In the rows, 128 means zero.
Facts:
baklal μ brumun; banu μ faros; banu μ skeva
banu μ flebe; dreben μ kiplur; dreben μ gestu
driskobol μ giregri; driskobol μ nuska; drodi μ doli
drodi μ pidride; drogozal μ trebron; drogozal μ zatrim
drogozal μ flapon; druklabir μ brenopak; druklabir μ skeva
druklabir μ briklol; dusifluk μ trokal; dusifluk μ drusken
dusifluk μ zata; flobrul μ flani; fluklar μ brumun
fluklar μ stusozam; fluklar μ dudrel; fuvor μ mepil
fuvor μ dregrim; gotra μ klore; gotra μ vetri
grepon μ faros; grepon μ trelam; grepon μ flina
kleno μ trelam; klise μ grisku; klobesol μ debu
klobesol μ mitros; koskek μ dekek; letradre μ soror
letradre μ mestim; letradre μ broplek; letradre μ molike
lodon μ traskel; lodon μ numu; makuror μ pidan
makuror μ sidrebol; mosak μ flelim; mosak μ lobur
mosak μ tastubral; mosak μ trapligri; nezu μ koflo
papak μ dudrel; papak μ flina; patulom μ drozim
patulom μ miba; pulobu μ bopogen; pulobu μ pligretrer
puzas μ grisku; puzas μ gubar; ruple μ kolom
ruple μ faros; ruple μ giregri; sidrogre μ giregri
sidrogre μ trapligri; skobrul μ plaflarol; tafur μ fepu
tafur μ zatur; tafur μ trelam; trazak μ drozim
trazak μ nolun; troflagru μ nolun; troflagru μ sikomom
troflagru μ brenopak; troflagru μ trorobru; troflagru μ kiplur
troflagru μ fleskife; troplur μ giregri; troplur μ stagas
troplur μ zata; tufe μ brula; tukabre μ veplus
vanatrum μ kamik; vanatrum μ favil; viflon μ dretre
viflon μ sadris; viflon μ fesam; zaflizik μ nuska
zaflizik μ skostogrom; zaklo μ mestim; zaklo μ broskem
zaklo μ briflo; zegur μ briklol; bopogen ψ trubru
brenopak ψ zatur; briflo ψ nezu; briklol ψ stagas
briruvor ψ zata; broplek ψ dugem; broskem ψ faros
brugro ψ dregrim; buplil ψ makuror; ditrunam ψ grepon
doflis ψ potren; drasi ψ broskem; dreben ψ gotra
dregrim ψ pligretrer; driple ψ gusigri; drodi ψ troplur
drostom ψ zistek; druklabir ψ mitros; dugem ψ vetri
dusifluk ψ drostom; fepu ψ soror; flani ψ kopli
flapon ψ fluklar; flelim ψ gravi; fleskife ψ tranose
fletro ψ zegur; flobrul ψ tukabre; flopla ψ patulom
furak ψ drozim; fuvor ψ numu; gotra ψ kofu
gravi ψ tanen; grepon ψ labrol; gusigri ψ lobur
kiplur ψ ditrunam; klore ψ zaklo; kopli ψ pata
korul ψ brenopak; labrol ψ briklol; letradre ψ skepo
lobur ψ robos; lodon ψ tufe; makuror ψ briruvor
mitros ψ tulo; nezu ψ flopla; numu ψ doli
pata ψ furak; pedrasel ψ futek; plalorun ψ skeva
plesi ψ bopogen; pligretrer ψ pidan; plumil ψ debu
pustebam ψ nolun; puzas ψ klise; ruple ψ briflo
sadris ψ molike; skostogrom ψ trokal; sogem ψ traskel
soror ψ klore; stagas ψ zatrim; stedruk ψ brumun
stusozam ψ skostogrom; tizi ψ korul; tranose ψ drogozal
trapligri ψ dragame; trazak ψ driple; trezostar ψ flobrul
troflagru ψ skaven; trokal ψ nuska; tromul ψ togrer
troplur ψ tafur; veplus ψ bizar; vetri ψ trapligri
viflon ψ plumil; vosetras ψ stedruk; zaflizik ψ skobrul
zaklo ψ dekek; zata ψ tastubral; zatrim ψ trelam
zatur ψ mestim; zegur ψ pidride

Known rows:
tranose: [131 136 149 116 128 126 133 124 132 116 119 141 113 148 119 140 134 132
 127 135 137 133 138 129 134 123 153 122 132 121 131 148 125 118 110 123
 134 130 132 134 126 132 133 126 127 124 129 135]
broskem: [144 134 136 108 128 124 143 143 147 121 143 149 112 159 119 140 119 153
 103 131 172 134 121 141 143 114 134 146 131 137 115 169 123 110 134 116
 111 158 123 128 111 128 122 125 122 137 148 120]
trezostar: [128 136 143 117 130 125 133 117 138 116 110 137 132 154 112 135 127 135
 127 119 122 134 129 130 132 115 177 119 127 122 135 144 126 130 125 135
 129 139 130 136 122 143 138 129 107 130 136 137]
nezu: [156 116 144  89 149 128 120 145 113 126 161 128  98 143 161 151 166 139
 137 145 135 118  99 129 110 147 152  85 129 132 131 131 143 179 201 147
 144 136 159 166 145 157 127 108 168 132 122 114]
tizi: [102 132 182 121 122 125 103 137 138 101 121 118 133 157 101 111 137 117
 125 134  98 142 121 106 122  94 227 134 113 129 126 175  93  88 117  94
 123 122 133 103 150 102 159 133  94 152 132 148]
kopli: [143 160 123 129 127 124 166 105 151 112  90 140 118 141  89 164 118 166
 118 100 158 145 185 138 142  91 111 125 143 108 148 128 140 127  66 117
 139 151 131 120 105 133 126 127 109 109 149 129]
flobrul: [129 138 160 120 134 126 131 119 126 107 119 140 109 140 120 143 133 129
 126 132 133 134 135 144 128 123 159 115 130 113 134 149 129 122 110 109
 135 127 140 135 131 136 130 130 124 120 127 133]
flina: [113 125 111 114 129 122 123 139 139  91 105 130 150 149 126 154 137 135
 134 126 173 130 158 102 139 169 141 171 130 148 120 126 112 142  98 186
 131  93 137 122 120 125 110 120 117 146 130 155]
nolun: [113 131 136 107 109 125 125 139 138 140 152 148  85 135 122 132 161 161
 129 136 136 128 171 114 144 224  84 143 120 107 129 139 124  41 110 172
 144 143 103 115 106 125 125 114 124 145 136 133]
dudrel: [121 129 109 112 127 124 121 138 140  94 107 136 147 149 132 154 139 128
 131 130 171 132 157  99 139 146 155 166 132 143 120 128 113 147  94 179
 131  94 136 130 119 116 112 122 114 149 128 154]
gubar: [128 149 175 102 114 138 153 129 123 119 111 139 129 156 137 145 125 103
 148 139 142 137 166 114 133 117 179 105 137 134 115 146 124 102 131 144
 140 138 119 147 112 111 124 132 116 145 135 129]
trelam: [ 89 121 106 145 136 109 145 169 129 110 132 173 146 142 149 165 104 131
 123 238 159 136 150 100 150 186 110 176 146 153 104  98 110  91  72 154
 139  61 145 141  93  95 109  89 128 174 113 138]
fluklar: [121 134 155 124 147 125 116 129 112  64 113 138 114 115 138 170 144 117
 126 137 172 132 152 152 122 170 151 146 129 113 126 140 125 145  78 121
 137  76 164 128 139 119  99 138 123 128 117 142]
debu: [135 137 143 111 118 127 133 136 132 126 130 148  99 150 127 139 142 129
 126 154 153 134 151 110 139 116 131 127 140 127 126 149 122 104  95 120
 141 124 126 135 125 117 132 121 147 121 121 137]
flebe: [106 122 132 119 128 120 130 135 137 105 116 126 134 145 114 144 138 152
 138 123 151 127 156 118 138 205 112 156 123 137 126 131 117 104 111 174
 134 113 129 112 118 142 115 116 119 138 136 145]
grisku: [130 149 170 101 110 139 154 132 127 125 112 139 132 161 137 143 126 103
 148 140 143 138 169 106 136 112 177 107 139 138 113 146 123 100 131 151
 140 139 114 147 109 108 126 130 119 147 136 131]
kolom: [107 119 147 124 131 119 146 136 133 106 107 117 142 159 104 141 123 151
 145 130 156 128 149 116 138 183 104 147 131 156 124 133 115 113 116 153
 133 111 134 110 126 154 119 111 139 118 132 145]

Rows:
No name comes twice in this set of rows, the named rows included.
[141 115 159  90 145 128 114 151 105 128 183 134  65 120 162 152 185 155
 136 147 134 114 122 143 112 228 100  93 119 106 132 132 148 120 191 152
 153 138 150 149 139 155 115 109 166 137 124 108]	patulom
[ 85 128 117 138 126 111 144 139 145 149 139 171 142 146 123 132 109 159
 123 186  78 132 133 121 148 212 140 137 117 113 127 104 124  45 135 184
 134 141 109 138  73 131 140  96  73 191 143 123]	kiplur
[155 115 133  86 143 128 122 150 120 134 161 129 101 151 160 148 166 142
 137 147 140 118 104 114 116 143 144  93 132 139 128 130 140 172 198 158
 144 139 150 164 139 153 129 105 170 135 124 117]	flopla
[132 157 113 120 108 125 159 121 155 137 121 149  88 132  96 156 144 187
 121 107 162 140 214 120 153 168  50 141 137  98 144 124 139  60  63 151
 149 161 106 106  90 121 120 116 115 124 152 128]	drozim
[ 90 123 165 121 121 123  90 158 137  77 124 111 138 149 113 124 151 116
 127 145 142 140 145  83 126 135 198 178 117 147 113 168  80  89  88 118
 125  77 141  87 155  81 136 127 105 162 123 163]	zatur
[113 129 144 126 149 123 118 124 120  62 102 129 138 123 128 166 136 124
 130 121 163 130 147 149 123 178 162 153 123 121 128 133 122 154  94 145
 131  81 161 124 133 132 102 135 108 136 125 146]	papak
[ 94 122 186 134 145 139 133  95  65 145 113 156 105 144 110 175 151 171
 118  98  99 124 138 132 132 170 133 132 113  87 165 157 131  58 167 202
 127 169 137 114 105 120  97 158  43 123 137 136]	trazak
[128 133 118 109 122 126 121 143 135 100 119 144 123 144 138 155 148 124
 128 145 182 133 164  99 140 141 138 162 139 139 118 136 114 133  81 160
 137  91 135 132 123 106 113 122 134 140 121 151]	brumun
[ 77 123 118 150 134 106 152 156 135 139 146 181 139 141 136 147  98 150
 122 233 102 134 138 117 150 222 112 152 130 127 115  95 120  41 107 162
 139 105 126 139  73 114 127  85  97 189 128 122]	briklol
[112 127 142 125 145 122 122 127 123  72 105 128 138 130 124 160 135 131
 131 123 161 130 146 142 126 180 148 154 124 127 128 133 121 144  98 149
 131  89 155 121 132 136 105 129 111 133 127 146]	kleno
[130 136 132 113 124 125 134 121 144 126 112 140 134 162 114 132 127 133
 128 124 123 134 133 114 137 103 176 121 130 129 133 141 122 129 124 145
 130 143 123 139 118 137 143 123 111 134 135 139]	veplus
[108 126 100 157 152 107 125 138 154 131 148 170 113 143 122 163 110 133
 109 247  91 143 117 107 160  28 127 133 149 115 114 111 119  80  89 130
 133  93 118 154  89 149 174  77 113 138  97 122]	zatrim
[108 116 146 121 121 118 160 140 139 126 107 113 146 179  95 130 114 157
 152 141 155 129 148  98 145 164  88 142 140 175 121 136 111 103 122 151
 134 123 122 110 124 160 129 101 157 108 133 146]	giregri
[109 134 161 121 135 124 123 111 130 109 125 135 112 126 108 136 143 153
 128 100 100 128 139 161 126 212 150 118 105  89 144 140 135  85 135 151
 133 149 127 119 115 156 128 132  84 142 145 128]	dreben

Now the same things, written a new way:
Known rows:
plalorun: [ 98 162  47 106  86  86 168 167 106 159 181 124  78 130  67 163 137 120
  96  92  82 179 144 127 135 101 121 149 156 145 130 127  95 119  97 140
 183 152 149]
debu: [ 81 119 103 158 113 107 175 126 139 148  56 160  47 116 180 185 138 126
 135 106 109 165  87 113 102 101  82 176 167 138 161 118 150 119 140  58
 115 147 167]
zaklo: [116 145  83 148 115  95 164 157 143 124 115 138  48 124 145 155 144 152
 111 125 105 137 120 124  82 118 115 181 187 168 174 112 115 135 136 121
 126 115 164]
plumil: [ 80 125  85 153 124 107 157 147 138 125  86 167  43 126 169 183 131 125
 146  96  87 156  95 134 103 100  84 162 156 152 149 136 142 124 140  67
 117 146 159]
numu: [ 99 141  80 143 123 101 166 136 144 139 124 150  54 127 140 163 142 144
 129 123 110 158 121 132  98 115 120 156 186 157 160 112 113 120 111 141
 142 126 156]
skaven: [ 69 150 115 133  87 120 188 131 124 153  53 169  56 125 129 167 153  94
 128 117 132 196 124 105 132 100  76 183 159 132 163  90 154 120 143 123
 148 136 135]
bizar: [104 147 115 143 113 122 176 147 133 120  63 188  49 129 163 161 167 123
 133 148 158 174 129 137 110 135  96 189 201 142 207  87 149 123 134 167
 126 106 135]
kofu: [ 97 138  84 120 118 103 181 126 127 180  79 150  66 109 142 167 157 113
 112 130 137 163 125 113 113 117 111 170 192 130 171  93 138 129 108 144
 134 122 137]
kolom: [ 98 134  81 146 116 102 159 143 132 122 109 159  59 135 147 175 148 126
 137 127 116 154 127 131 111 111 105 165 175 145 158 119 123 126 124 122
 136 129 157]
gusigri: [ 88 163  64  78 124  98 164 111 132 191 131 164  64 110  85 169 143 145
 110 127 134 146 150 130 114 109 156 152 182 143 160  84  89 148  78 200
 168 130 112]
togrer: [ 91 110  69 138 128  96 177 114 141 190  68 137  60 104 152 177 140 119
 125 115  93 154  91 105 111 104 100 162 184 131 148 112 139 130 110  80
 116 142 160]
pidan: [ 83 140 100 138 118 106 179 101 153 164  75 152  50 123 147 172 141 149
 132 139 133 154 117 117  95 113 124 172 182 153 175  77 121 126 111 138
 140 136 159]
skostogrom: [111 131  73 124 136 106 150 170 111 132 110 191  51 104 148 177 160 116
 124 111 117 150 125 138 104 126  97 154 198 141 169 135 143 138 119 112
 118 109 124]
pata: [ 91 146  98 158  96 104 162 146 135 109 107 163  49 142 154 171 142 138
 136 117 117 164 126 134 101 113  97 171 162 159 173 113 127 116 134 119
 140 140 159]
stusozam: [101 141  56 116 145 114 129 190 103 132 139 184  63 117 115 172 163 118
 126  97 102 146 118 164 110 116 107 141 183 157 157 139 128 143 124 138
 127 111 111]
flobrul: [106 139  88 161 103  91 153 135 144 113 108 140  50 129 153 172 125 164
 120 118 102 127 114 127  77  98 111 183 163 163 164 122 114 135 140  92
 119 141 175]
flani: [ 77 168  75 120 110 108 156 156 125 124 141 169  49 144  90 156 136 143
 130 106 107 161 145 154 114  98 118 155 151 170 148 109  94 126 118 154
 176 135 132]

Rows:
No name comes twice in this set of rows, the named rows included.
[106 136  99 150 119  97 175 121 169 142  73 138  56 124 161 149 147 156
 121 159 137 129 120 119  75 117 133 191 199 166 191  83 119 140 128 150
 116 116 163]	tufe
[115 150  81 130  71  70 195 136 114 192 124 108  92 123 151 188 143 117
  91 132 112 195 132  92 132 100 109 163 162 123 147  97 139 116 102 125
 158 137 179]	skeva

The same things again, as new rows of numbers:
Known rows:
stagas: [103 171 173 123 102 155 104 111 116  99 126 164 118 160 114  38 181 192
 114 187 102 132  82 180 130 137 151 163 179 172  82 183 164 150]
baklal: [100 142 158 131 110 171 125 127 126  70 120 171 159  97 171  76 152 112
 129 191 124 153 116 186 115 153 141  81 182 150 143 127 105 133]
kopli: [ 77 159 143 128 137 118 120  92 114 105  86 180 133 117 172 136 168  71
 102 189 111 137 120 167 159 141 121 160 157 141 150 131 149 121]
kofu: [ 92 140 153 140 125 155 131 106 153  87 108 148 152 105 146  79 159 121
 132 204 109 134 109 180 136 104 142 127 172 144 125 144 110 107]
drodi: [103 154 160 151 124 147 130 119 136  83 111 164 151 108 148  96 163 141
 125 200 118 158 130 168 125 146 130 137 167 122 131 120  91 108]
zaflizik: [ 98 164 154 122 121 144 125 113 145  87 123 161 139 115 164  85 167 153
 137 193 125 155 133 176 132 160 132 149 179 119 117 138  93 115]
nuska: [ 97 155 148 103 120 157 123 107 170  98 115 144 136 121 158  80 175 124
 144 197 120 107 104 186 157 107 150 135 191 135 103 174 119 109]
pustebam: [108 157 160 143 118 152 127 124 140  88 109 164 147 115 143 107 175 131
 129 197 126 137 121 167 135 135 139 124 172 121 122 126 101 108]
miba: [ 96 150 159 143 113 153 122 114 152  97 110 159 154 111 133 100 168 114
 130 188 143 133  99 171 134 107 147 107 175 133 124 138 120 105]
tafur: [100 133 137 143 129 143 150  93 139  68 113 133 140  91 142  80 148 131
 131 229  93 160 127 176 135 130 142 128 184 164 133 127  77 144]
trapligri: [103 208 170 114 114 161 115 146 208 108  80 156 191  96 114  28 173  92
 212 230 154 106  98 180 138 146 155 178 210 161  61 146 112 113]
skeva: [ 97 144 137 130 114 142 137  92 163  96 113 129 132 110 113 110 172 113
 138 211 137 124  95 166 158  90 160 112 193 152 113 144 108 132]
tastubral: [ 72 145 143 148  89 147 132  73 160  71  88 138 154  66 143  55 174 120
  93 183 108  60  97 204 115 163 163 150 228 111  79 173 121  67]
tranose: [101 149 157 142 122 153 128 115 147  87 109 156 151 110 144  95 166 127
 131 200 118 135 115 173 135 120 141 124 172 132 123 135 105 107]
defli: [101 149 157 142 121 153 128 115 144  87 109 157 150 111 143  93 167 127
 131 201 117 135 114 174 134 120 141 126 171 134 124 136 106 108]
veplus: [114 159 162 144 116 155 126 129 142  91 104 166 148 119 138 116 180 126
 128 196 128 123 115 165 143 126 143 119 174 119 120 131 106 103]
furak: [ 76 157 143 128 137 118 120  91 114 106  86 180 133 117 173 135 167  70
 102 190 110 138 120 168 160 139 121 159 156 143 150 132 150 121]

Rows:
No name comes twice in this set of rows, the named rows included.
[111 152 161 145 122 158 128 125 150  94 100 157 151 118 135 108 177 119
 125 202 116 114 105 169 147 103 146 123 173 128 122 145 113  98]	grisku
[ 93 168 150 131 131 123 118 108 112 108  84 187 132 125 165 155 182  75
 101 186 122 125 120 158 164 145 125 150 160 126 145 126 146 116]	flani
[ 91 139 154 149 131 151 133 105 150  85 108 149 154 102 147  73 151 130
 125 208  99 148 115 180 129 110 135 140 167 145 133 142 103 104]	klise
[109 160 144 108 114 149 130 108 156  91 117 144 128 120 145  99 179 131
 143 205 127 120 114 174 157 131 153 127 197 137 104 155 102 129]	kolom
[ 91 161 147 105 122 143 125 100 155  89 127 150 134 113 169  66 162 152
 144 197 120 151 129 187 135 154 136 156 188 132 108 157  96 121]	driskobol
[108 152 142 128 114 144 137 103 152  89 113 139 130 114 123 115 177 125
 136 212 132 127 109 163 156 116 156 117 193 142 113 136  98 135]	flebe
[ 94 147 136 132 120 131 143  89 143  79 124 135 130 100 133  93 157 143
 136 217 125 169 127 168 136 143 142 133 189 150 122 124  80 148]	banu
[121 148 147 120 106 166 135 125 137  76 112 152 138 109 144 112 176 105
 133 211 126 116 107 171 151 131 160  77 201 152 124 136 102 148]	flina
[ 91 153 143 148 115 125 136  92 144  88 124 145 138 102 120 111 161 142
 131 201 152 181 123 157 128 143 139 127 180 133 128 107  84 135]	druklabir
[ 73 128 149 132 120 157 123  93 138  70 106 150 145 113 145  86 186 127
 172 202 106 102 120 180 139  89 146 108 147 139  89 104 122 110]	molike
[111 148 135 109 113 152 139 101 160  88 114 130 125 114 132 106 178 113
 143 218 124 108 101 172 168 106 165 108 206 155 107 156 102 144]	faros

Now the same things, written a new way:
Known rows:
ruple: [ 67 115 116 106 138 135 136  92 104 166 158 118 117 122  98 128 155  82
 164 155 166  71 159 116 106 110  67  90]
kolom: [108 111 121 114 106 175 124 116 113 148 159 141 133 113 130 121 142 100
 149 113 179  69 168 158 120 125  80  93]
pidan: [111 110 120 121  91 174  97 131 126 139 168 155 129 107 157 109 129 121
 130  96 181  86 172 156 112 140  77  89]
traskel: [110 113 121 122  89 177  97 130 125 140 170 155 131 105 158 112 129 121
 131  97 182  86 172 156 114 140  77  89]
pidride: [110 112 121 121  90 176  97 131 125 139 169 155 130 105 157 111 130 121
 131  97 182  86 172 156 113 140  77  89]
drodi: [ 89 126 138 112 117 151 133  99 117 122 117 110 163 117 100 131 114 104
 155 119 179  78 131 142 125 114  93 104]
troplur: [ 93 136 129 108 125 162 136  93 111 145 170 153 142 123 123 132 155 105
 153 111 165  92 179 121 105 109  72  87]
briklol: [ 68 167 152 107  75 197  82 119 103 136 180 124 184  36 162 164 127  77
 171 170 239  33 163 116 159 155  58  83]
furak: [111 121 128 132  97 148 109 154 104 161  88 141 141 119 120 124 132 129
 172  95 239  81 175 168 142 110  76  90]
sidrebol: [108 112 123 116  97 177 121 119 118 139 150 136 140 109 132 120 123 110
 145 107 186  75 159 161 122 128  85  96]
gestu: [105 112 122 116  94 178 120 118 121 133 149 135 141 108 129 120 115 107
 145 105 187  73 163 159 122 125  83  98]
plesi: [107 109 123 112 108 174 138 111 113 140 117 116 148 112 101 125 119  96
 158 131 190  59 140 165 129 120  91 106]
tufe: [ 92 133 136 122  99 153  89 109 130 123 171 144 146 114 157 117 127 128
 128  96 174  93 167 132 110 126  78  88]
brenopak: [103  99 120 106 122 193 127 105 143 113 178 115 148  83 145 105 115  68
 115 119 166  51 137 145 111 180  60 111]
fluklar: [121 164 146 118  77 123  89 125 119 134 176 123 157 119 160 131 141  93
 105  95 184  96 123 114 107 137 107 108]
potren: [111 112 120 121  90 176  97 132 123 141 170 155 129 106 158 112 132 119
 131  97 182  84 173 157 114 141  76  89]
gusigri: [112  97 122 107 111 190 139  99 153 115 179 120 138  84 142 104 120  76
 103 145 165  59 132 166 103 188  77 112]

Rows:
No name comes twice in this set of rows, the named rows included.
[ 97 111 119 118  85 176 121 113 131 128 146 138 138 109 120 124 101 117
 136 103 185  75 170 163 119 118  87 102]	miba
[ 78 129 136 107 136 182  88 117 110 113 167 108 175 107 151 116 137  64
 172  97 205  63 132 115 136 136  51  95]	zegur
[120 162 145 113  82 124 110 110 116 129 160 112 168 119 140 137 131  89
 114  99 184  95 117 115 114 121 106 118]	baklal
[ 89 113 116 122  79 179  94 121 145 119 167 155 132 104 149 116  95 123
 124  96 184  85 178 155 111 120  74  97]	nolun
[104 107 121 111 106 178 137 110 115 132 117 116 149 112 100 126 109  92
 159 125 193  56 144 163 130 118  88 110]	fleskife
[119 119 126 111  99 153 139 114 111 143 119 113 152 115 103 128 122  86
 147 126 194  68 126 151 127 121 101 117]	stusozam
[111 114 116 116  94 179 112 111 121 149 174 163 126 117 156 112 147 120
 133  98 169  90 179 147 107 119  72  88]	nuska
[111 109 120 114 101 176 127 115 118 142 149 139 137 114 130 117 128 108
 145 105 180  77 164 160 117 122  84  95]	skostogrom
[117 152 146 118  98 123  95 117 112 134 168 112 147 117 120 136 146  97
 113 106 184  87 124 121 114 135 105  98]	papak
[106 110 123 114 110 176 114 126 112 139 159 131 137 107 134 118 137  91
 154 110 191  63 160 155 126 136  76  93]	flebe
[104 112 136 122 113 186 125 113 116 148 123 134 156 109 150 112 130 143
 154 108 180  89 134 170 123 142  87  88]	gubar

